Here is a tiny trained network, its code and every weight. The questions are about switching its units off for an input and a class, where a switched-off unit gives its printed mean instead of its output.

import numpy as np


def w(rows, s, z=0):
    codes = np.array(rows[::2]) - 128.0
    scale = np.full(codes.shape[1], s)
    scale[-1] = z or s
    return codes * scale


def f(y):
    return y / 2 * (1 + np.tanh(0.7978845608 * (y + 0.044715 * y**3)))


def log_softmax(a):
    a = a - a.max(-1, keepdims=True)
    return a - np.log(np.exp(a).sum(-1, keepdims=True))


def net(x, mask):
    res = np.array(x, float).reshape(1, 6) / 4 @ E
    y = f(res @ A[0][:, :-1].T + A[0][:, -1])
    res = res + np.where(mask, y, B[0][:, -1]) @ B[0][:, :-1]
    return log_softmax(res[-1] @ U[:, :-1].T + U[:, -1])


A, B = {}, {}
E = w([
[126,144,77,101,232,228],'x0',
[228,123,47,191,70,152],'x1',
[62,29,120,107,54,206],'x2',
[105,233,147,121,35,165],'x3',
[143,123,234,167,151,222],'x4',
[27,250,79,255,164,116],'x5',
],0.009)
A[0] = w([
[4,70,85,74,157,138,93],'n0',
[15,138,208,189,76,183,164],'n1',
[97,143,172,136,113,144,54],'n2',
[88,207,124,188,108,183,173],'n3',
[163,87,107,123,105,214,252],'n4',
[143,250,96,133,134,222,216],'n5',
[111,148,89,94,179,130,58],'n6',
[164,45,198,71,120,208,107],'n7',
[64,147,65,123,120,180,236],'n8',
[112,122,108,140,111,29,216],'n9',
[76,162,140,146,167,128,208],'n10',
[186,178,138,143,235,31,79],'n11',
[184,38,218,50,126,239,115],'n12',
[155,144,102,107,4,25,110],'n13',
[87,216,169,159,131,110,210],'n14',
[174,95,146,131,123,39,164],'n15',
[148,105,89,159,87,214,107],'n16',
[208,137,73,171,85,234,147],'n17',
[170,78,150,135,216,78,106],'n18',
[172,87,176,113,156,105,229],'n19',
[116,59,114,111,185,72,196],'n20',
[121,108,102,124,46,48,129],'n21',
[42,171,198,167,105,160,69],'n22',
[154,131,103,110,84,199,66],'n23',
[134,75,160,52,134,137,136],'n24',
[142,79,66,120,104,217,186],'n25',
[67,170,151,158,69,157,134],'n26',
[196,36,203,51,91,161,187],'n27',
],0.011,0.0034)
B[0] = w([
[97,60,88,108,100,196,181],'n0',
[249,74,183,118,129,163,209],'n1',
[165,114,146,125,129,137,144],'n2',
[181,118,144,91,191,133,201],'n3',
[91,46,147,180,174,51,196],'n4',
[85,161,114,65,215,87,215],'n5',
[90,135,112,104,144,159,150],'n6',
[78,102,221,103,103,100,225],'n7',
[136,75,86,104,186,149,184],'n8',
[154,146,82,110,84,135,181],'n9',
[141,150,132,120,140,196,172],'n10',
[110,230,119,171,117,164,201],'n11',
[50,101,225,83,125,88,252],'n12',
[176,132,89,87,67,39,213],'n13',
[186,156,139,96,155,135,196],'n14',
[128,159,140,143,86,110,182],'n15',
[168,86,105,173,169,61,175],'n16',
[123,127,105,175,170,43,200],'n17',
[119,158,132,200,109,183,177],'n18',
[110,181,170,166,78,138,181],'n19',
[99,125,91,186,69,201,179],'n20',
[177,114,78,111,69,89,186],'n21',
[225,99,161,96,155,213,184],'n22',
[139,107,136,154,154,84,161],'n23',
[97,104,156,115,114,164,190],'n24',
[119,43,126,211,135,85,193],'n25',
[171,88,130,117,143,132,180],'n26',
[78,117,186,118,75,105,250],'n27',
],0.011,0.017)
U = w([
[84,243,97,84,189,126,56],'0',
[169,163,67,110,16,64,232],'1',
[64,108,219,121,69,109,139],'2',
[188,139,150,105,172,158,162],'3',
[104,233,118,248,90,165,98],'4',
[110,90,97,205,174,69,156],'5',
[65,83,48,125,106,199,3],'6',
],0.011,0.0025)

Each question gives the input, the list of numbers given to net, and the class t.
The units are the neurons (one row each of A and B). Each row of codes is followed by its name. A weight is (code - 128) times the scale printed after its matrix; where a second scale follows, it is the last column's (A, B and U).
mask holds one flag per neuron, in row order. A switched-off neuron (its flag False) gives its mean, the last column of its row in B, instead of its output. The means were averaged over made-up inputs and are rounded, as every weight is.
A unit's drop is (log p(t) with every unit on - log p(t) with that unit switched off) / (log p(t) with every unit on - log p(t) with every unit switched off).
The circuit of an input: a set's keep is (log p(t) with only the set's units on - log p(t) with every unit switched off) / (log p(t) with every unit on - log p(t) with every unit switched off). Starting from the 12 units with the biggest drops (on a tie, the unit counted first), units are removed one at a time, each time the one whose removal leaves the highest keep (on an exact tie, the one counted first), for as long as the keep stays at least 0.8.
circuit, biggest first: the units of the circuit, biggest drop first
top k neurons: the k neurons with the biggest drops, biggest first
drop of u: that unit's drop, to one decimal
input [8,-1,0,2,0,4], class 0: circuit, biggest first => n5
input [5,-4,5,-7,7,5], class 3: circuit, biggest first => n1, n27
input [7,5,-7,8,2,-8], class 2: top 2 neurons => n12, n27
input [-8,-8,-1,8,-7,5], class 1: top 2 neurons => n13, n21
input [-5,-7,4,-8,0,7], class 6: top 2 neurons => n0, n20
input [-5,-8,-8,0,-5,5], class 4: top 2 neurons => n11, n5
input [4,5,-5,7,-6,-2], class 0: top 3 neurons => n5, n1, n27
input [4,8,-7,5,8,0], class 5: top 3 neurons => n17, n16, n4
input [-1,8,-6,-2,-2,3], class 1: top 2 neurons => n13, n9
input [-8,-4,-8,-4,8,6], class 4: top 2 neurons => n11, n18
input [-7,6,-6,5,6,2], class 1: top 2 neurons => n13, n8
input [1,3,-4,-4,-7,5], class 4: drop of n11 => 0.3
input [1,-5,-4,-8,3,6], class 4: drop of n0 => 0.0
input [8,-3,-5,-4,-4,-5], class 4: drop of n18 => 0.1
